Here is a tiny trained network, its code and every weight. The questions are about switching its units off for an input and a target symbol, where a switched-off unit gives its printed mean instead of its output.

import numpy as np


def w(rows, s, z=0):
    codes = np.array(rows[::2]) - 128.0
    scale = np.full(codes.shape[1], s)
    scale[-1] = z or s
    return codes * scale


def f(y):
    return y / 2 * (1 + np.tanh(0.7978845608 * (y + 0.044715 * y**3)))


def softmax(a):
    e = np.exp(a - a.max(-1, keepdims=True))
    return e / e.sum(-1, keepdims=True)


def log_softmax(a):
    a = a - a.max(-1, keepdims=True)
    return a - np.log(np.exp(a).sum(-1, keepdims=True))


def net(x, mask):
    ids = ['βγδεηφ'.index(c) for c in x.split()]
    T = len(ids)
    res = E[ids] + P[:T]
    r = res
    for j in range(2):
        rows = slice(4 * j, 4 * j + 4)
        q, k, v = (r @ M[0][rows].T for M in (Q, K, V))
        z = softmax(np.where(np.tri(T) > 0, q @ k.T / 4**0.5, -1e9)) @ v
        o = O[0][rows]
        res = res + np.where(mask[j], z, o[:, -1]) @ o[:, :-1]
    y = f(res @ A[0][:, :-1].T + A[0][:, -1])
    res = res + np.where(mask[2:6], y, B[0][:, -1]) @ B[0][:, :-1]
    return log_softmax(res[-1] @ U[:, :-1].T + U[:, -1])


Q, K, V, O, A, B = {}, {}, {}, {}, {}, {}
E = w([
[107,146,142,113,106,133,63],'β',
[58,164,86,142,145,143,171],'γ',
[83,144,97,195,66,248,169],'δ',
[80,152,107,153,179,151,117],'ε',
[103,127,79,76,108,85,92],'η',
[195,134,194,46,159,214,196],'φ',
],0.014)
P = w([
[150,232,136,224,174,47,76],'0',
[37,150,115,2,20,132,108],'1',
[43,108,109,50,93,177,155],'2',
[53,81,108,69,118,177,168],'3',
[60,64,103,84,121,176,190],'4',
[70,46,97,79,129,181,195],'5',
[79,32,90,86,120,185,202],'6',
],0.0098)
Q[0] = w([
[79,129,89,142,83,42,112],'H1',
[22,62,52,97,156,237,182],'H1',
[142,22,2,142,168,91,216],'H1',
[73,121,121,146,180,186,156],'H1',
[125,127,102,150,93,145,107],'H2',
[185,190,134,134,152,56,64],'H2',
[71,92,95,132,145,133,149],'H2',
[32,69,90,21,77,236,147],'H2',
],0.0086)
K[0] = w([
[154,150,197,107,196,208,182],'H1',
[205,187,173,235,154,88,124],'H1',
[99,193,255,147,111,173,35],'H1',
[193,159,133,147,127,59,88],'H1',
[140,133,128,136,147,88,95],'H2',
[44,95,76,129,84,106,148],'H2',
[239,190,130,161,143,129,159],'H2',
[233,177,228,150,96,148,116],'H2',
],0.0077)
V[0] = w([
[75,116,108,28,2,157,157],'H1',
[82,116,58,136,66,13,51],'H1',
[211,77,151,64,224,38,189],'H1',
[154,129,150,123,135,126,20],'H1',
[154,85,101,145,90,214,221],'H2',
[237,141,162,108,143,142,153],'H2',
[223,66,149,22,75,191,205],'H2',
[170,149,182,203,129,158,145],'H2',
],0.0081)
O[0] = w([
[92,88,118,122,165,48,245,2],'H1',
[72,199,87,55,114,91,158,164],'H1',
[69,128,200,156,93,83,97,38],'H1',
[195,183,126,116,158,56,100,172],'H1',
[28,170,109,126,101,171,91,95],'H2',
[85,121,143,175,95,104,111,148],'H2',
[2,100,81,187,101,145,82,76],'H2',
[131,170,167,128,47,114,127,165],'H2',
],0.0094,0.009)
A[0] = w([
[74,108,69,90,127,137,190,129],'N1',
[206,245,128,68,140,129,155,239],'N2',
[176,93,204,98,220,75,179,93],'N3',
[114,29,85,254,64,164,113,5],'N4',
],0.0085,0.0022)
B[0] = w([
[181,81,118,148,71,92,254,155],'N1',
[31,93,119,107,205,62,129,254],'N2',
[190,112,146,93,8,246,141,163],'N3',
[156,112,148,116,214,90,121,177],'N4',
],0.0077,0.025)
U = w([
[74,170,94,139,254,43,105,199],'β',
[66,66,173,88,135,178,149,48],'γ',
[242,64,111,135,85,194,158,174],'δ',
[188,250,87,123,71,171,49,5],'ε',
[73,227,149,160,49,50,172,18],'η',
[117,152,195,188,128,66,93,235],'φ',
],0.0073,0.002)

Each question gives the input, a string of symbols that net reads in full, and the target symbol t.
The units are the heads (4 rows each of Q, K, V and O) and the neurons (one row each of A and B). Each row of codes is followed by its name. A weight is (code - 128) times the scale printed after its matrix; where a second scale follows, it is the last column's (O, A, B and U).
mask holds one flag per unit, heads first, then neurons. A switched-off unit (its flag False) gives its mean, the last column of its rows in O or B, instead of its output. The means were averaged over made-up inputs and are rounded, as every weight is.
A unit's drop is (log p(t) with every unit on - log p(t) with that unit switched off) / (log p(t) with every unit on - log p(t) with every unit switched off).
The circuit of an input: a set's keep is (log p(t) with only the set's units on - log p(t) with every unit switched off) / (log p(t) with every unit on - log p(t) with every unit switched off). Starting from all 6 units, units are removed one at a time, each time the one whose removal leaves the highest keep (on an exact tie, the one counted first), for as long as the keep stays at least 0.8.
units of the circuit, in order: the units of the circuit, biggest drop first
most important unit: the unit with the biggest drop
k most important neurons: the k neurons with the biggest drops, biggest first
which heads matter: for each layer, one digit per head in row order, 1 if its drop is at least 0.15 and else 0, layers parted by /
drop of u: that unit's drop, to one decimal
input δ γ φ δ β, target δ: units of the circuit, in order => N2, H1
input δ φ β η, target δ: which heads matter => 10
input β δ γ γ β φ, target β: units of the circuit, in order => H1, N3, H2
input η φ β η, target η: units of the circuit, in order => H1, N2, N1, H2
input η η φ δ, target η: units of the circuit, in order => H1, N1, H2
input η ε ε η δ η η, target δ: units of the circuit, in order => H2
input δ δ η φ ε, target δ: units of the circuit, in order => N2, H1
input η δ φ β γ, target η: units of the circuit, in order => H1, H2, N2
input η β φ φ γ φ β, target η: units of the circuit, in order => H1, N2, H2
input φ δ γ δ φ η φ, target φ: which heads matter => 11
input η ε η φ, target η: which heads matter => 11
input φ η η, target φ: units of the circuit, in order => H1, H2
input η φ δ β, target η: units of the circuit, in order => H1, N2, H2, N1
input ε φ δ, target ε: units of the circuit, in order => N2, H1
input δ δ γ φ, target δ: which heads matter => 10
input η β δ η φ ε, target η: 3 most important neurons => N2, N1, N4
input β γ δ η β η β, target δ: which heads matter => 01
input ε η η γ β β φ, target ε: most important unit => N2
input β η δ, target β: 2 most important neurons => N2, N1
input η ε η γ δ δ φ, target η: most important unit => H1
input φ δ β, target φ: drop of H1 => 0.9
input δ δ φ, target δ: drop of H2 => 0.3
input δ φ δ ε, target δ: drop of H2 => 0.1
input η δ δ δ ε φ ε, target η: drop of H1 => 0.7
